Below is a small trained network, with its code and all its weights. Each question gives an input and a class and asks what happens when units are switched off, that is, made to give their printed mean instead of their output.

import numpy as np


def w(rows, s, z=0):
    codes = np.array(rows[::2]) - 128.0
    scale = np.full(codes.shape[1], s)
    scale[-1] = z or s
    return codes * scale


def f(y):
    return y / 2 * (1 + np.tanh(0.7978845608 * (y + 0.044715 * y**3)))


def log_softmax(a):
    a = a - a.max(-1, keepdims=True)
    return a - np.log(np.exp(a).sum(-1, keepdims=True))


def net(x, mask):
    res = np.array(x, float).reshape(1, 5) / 4 @ E
    y = f(res @ A[0][:, :-1].T + A[0][:, -1])
    res = res + np.where(mask, y, B[0][:, -1]) @ B[0][:, :-1]
    return log_softmax(res[-1] @ U[:, :-1].T + U[:, -1])


A, B = {}, {}
E = w([
[122,96,254,64,111,88],'x0',
[54,56,140,148,112,179],'x1',
[94,173,94,44,97,171],'x2',
[165,61,72,60,183,110],'x3',
[77,120,85,131,93,38],'x4',
],0.0079)
A[0] = w([
[179,100,157,189,146,108,55],'N1',
[57,58,157,133,107,177,105],'N2',
[74,72,126,141,126,185,85],'N3',
[99,127,102,122,86,87,2],'N4',
[162,69,151,211,153,109,106],'N5',
[118,106,190,91,136,105,147],'N6',
[113,181,160,165,80,133,86],'N7',
[130,155,70,168,153,138,169],'N8',
[133,141,193,81,122,90,162],'N9',
[131,193,147,160,96,114,78],'N10',
[88,166,114,58,104,180,92],'N11',
[104,186,155,162,92,122,83],'N12',
[130,133,95,167,149,147,199],'N13',
[180,117,155,205,173,65,85],'N14',
[96,114,131,126,158,142,62],'N15',
[86,182,172,176,110,143,120],'N16',
[120,137,54,163,127,184,152],'N17',
[122,137,58,172,130,147,132],'N18',
[108,115,186,80,130,110,173],'N19',
[51,58,124,144,115,177,6],'N20',
[182,217,125,98,133,77,47],'N21',
[219,172,159,120,165,172,88],'N22',
[193,166,132,117,120,86,110],'N23',
[98,198,113,48,107,152,107],'N24',
[133,146,80,162,153,152,139],'N25',
[110,136,111,82,122,143,116],'N26',
[89,193,170,165,100,144,110],'N27',
[137,118,179,98,125,122,111],'N28',
[179,59,80,63,162,87,102],'N29',
[163,39,88,62,163,144,90],'N30',
[98,177,115,65,125,154,73],'N31',
[112,119,191,85,117,106,149],'N32',
[177,121,168,145,157,246,55],'N33',
[101,82,133,153,125,149,26],'N34',
[120,135,102,137,103,75,6],'N35',
[63,130,99,134,107,52,53],'N36',
[179,201,134,116,138,68,106],'N37',
[78,136,95,140,115,24,48],'N38',
],0.011,0.0016)
B[0] = w([
[126,64,126,124,109,153,192],'N1',
[87,135,86,152,131,27,230],'N2',
[78,140,105,142,137,47,201],'N3',
[113,133,149,90,109,155,158],'N4',
[130,20,129,126,96,171,225],'N5',
[198,157,124,154,83,133,224],'N6',
[143,138,126,138,207,167,213],'N7',
[189,154,143,160,95,108,226],'N8',
[190,168,132,155,88,114,243],'N9',
[123,137,118,137,188,123,202],'N10',
[130,24,138,122,99,163,218],'N11',
[133,136,125,130,196,159,207],'N12',
[165,137,131,137,108,121,192],'N13',
[125,11,129,136,100,150,238],'N14',
[114,131,121,127,139,118,129],'N15',
[151,133,122,131,222,167,228],'N16',
[206,158,140,160,85,110,247],'N17',
[203,158,138,150,94,121,230],'N18',
[195,159,129,156,90,129,229],'N19',
[61,124,95,134,144,28,217],'N20',
[55,107,93,149,138,25,243],'N21',
[56,176,132,72,97,103,233],'N22',
[100,132,97,152,131,72,203],'N23',
[126,5,134,140,97,151,235],'N24',
[178,155,140,150,97,113,204],'N25',
[131,93,136,140,133,145,160],'N26',
[143,133,131,139,224,176,232],'N27',
[169,157,133,134,94,131,188],'N28',
[130,154,137,151,254,183,253],'N29',
[132,156,132,144,242,183,245],'N30',
[123,51,132,135,102,146,193],'N31',
[199,163,127,156,85,129,232],'N32',
[59,200,167,11,71,173,239],'N33',
[110,111,100,128,131,94,153],'N34',
[99,148,142,99,106,127,155],'N35',
[98,166,167,54,88,174,211],'N36',
[75,140,84,150,137,35,237],'N37',
[76,184,157,33,83,179,229],'N38',
],0.025,0.0048)
U = w([
[220,181,152,184,66,101,114],'0',
[127,151,139,152,235,168,105],'1',
[61,132,84,149,114,19,251],'2',
[120,1,153,134,77,157,72],'3',
[68,196,190,29,73,147,64],'4',
],0.0096,0.0033)

Each question gives the input, the list of numbers given to net, and the class t.
The units are the neurons (one row each of A and B). Each row of codes is followed by its name. A weight is (code - 128) times the scale printed after its matrix; where a second scale follows, it is the last column's (A, B and U).
mask holds one flag per neuron, in row order. A switched-off neuron (its flag False) gives its mean, the last column of its row in B, instead of its output. The means were averaged over made-up inputs and are rounded, as every weight is.
A unit's drop is (log p(t) with every unit on - log p(t) with that unit switched off) / (log p(t) with every unit on - log p(t) with every unit switched off).
The circuit of an input: a set's keep is (log p(t) with only the set's units on - log p(t) with every unit switched off) / (log p(t) with every unit on - log p(t) with every unit switched off). Starting from the 12 units with the biggest drops (on a tie, the unit counted first), units are removed one at a time, each time the one whose removal leaves the highest keep (on an exact tie, the one counted first), for as long as the keep stays at least 0.8.
circuit, biggest first: the units of the circuit, biggest drop first
most important unit: the unit with the biggest drop
top k neurons: the k neurons with the biggest drops, biggest first
drop when u is switched off: that unit's drop, to one decimal
input [4,-3,0,-6,-8], class 4: circuit, biggest first : N33
input [2,-3,3,-3,4], class 4: top 2 neurons : N29, N38
input [0,7,6,-5,-2], class 2: top 3 neurons : N2, N20, N3
input [3,1,3,-4,5], class 4: top 4 neurons : N29, N36, N38, N30
input [-7,-8,7,0,-6], class 2: top 2 neurons : N21, N22
input [7,-1,7,2,2], class 0: top 4 neurons : N9, N32, N19, N6
input [6,-1,-8,5,0], class 3: top 2 neurons : N14, N5
input [-5,6,-5,3,-4], class 2: top 2 neurons : N20, N3
input [2,-8,-6,8,8], class 1: top 3 neurons : N29, N30, N2
input [2,1,-8,-8,4], class 1: top 4 neurons : N16, N27, N7, N12
input [5,3,-7,-6,5], class 3: top 3 neurons : N5, N14, N29
input [6,7,2,-2,-8], class 4: top 4 neurons : N33, N21, N37, N23
input [0,6,-6,-7,7], class 1: top 4 neurons : N16, N27, N33, N7
input [5,8,7,-7,3], class 2: most important unit : N2
input [5,3,7,3,-7], class 3: top 2 neurons : N11, N24
input [0,-8,-7,-5,6], class 2: top 3 neurons : N37, N21, N23
input [-5,-8,-4,7,-6], class 2: drop when N27 is switched off : 0.2
input [1,7,7,0,2], class 2: drop when N5 is switched off : 0.3
input [4,-1,6,8,2], class 1: drop when N30 is switched off : 0.4
input [8,3,-5,8,5], class 0: most important unit : N6
input [6,-7,4,1,8], class 4: drop when N38 is switched off : 4.2
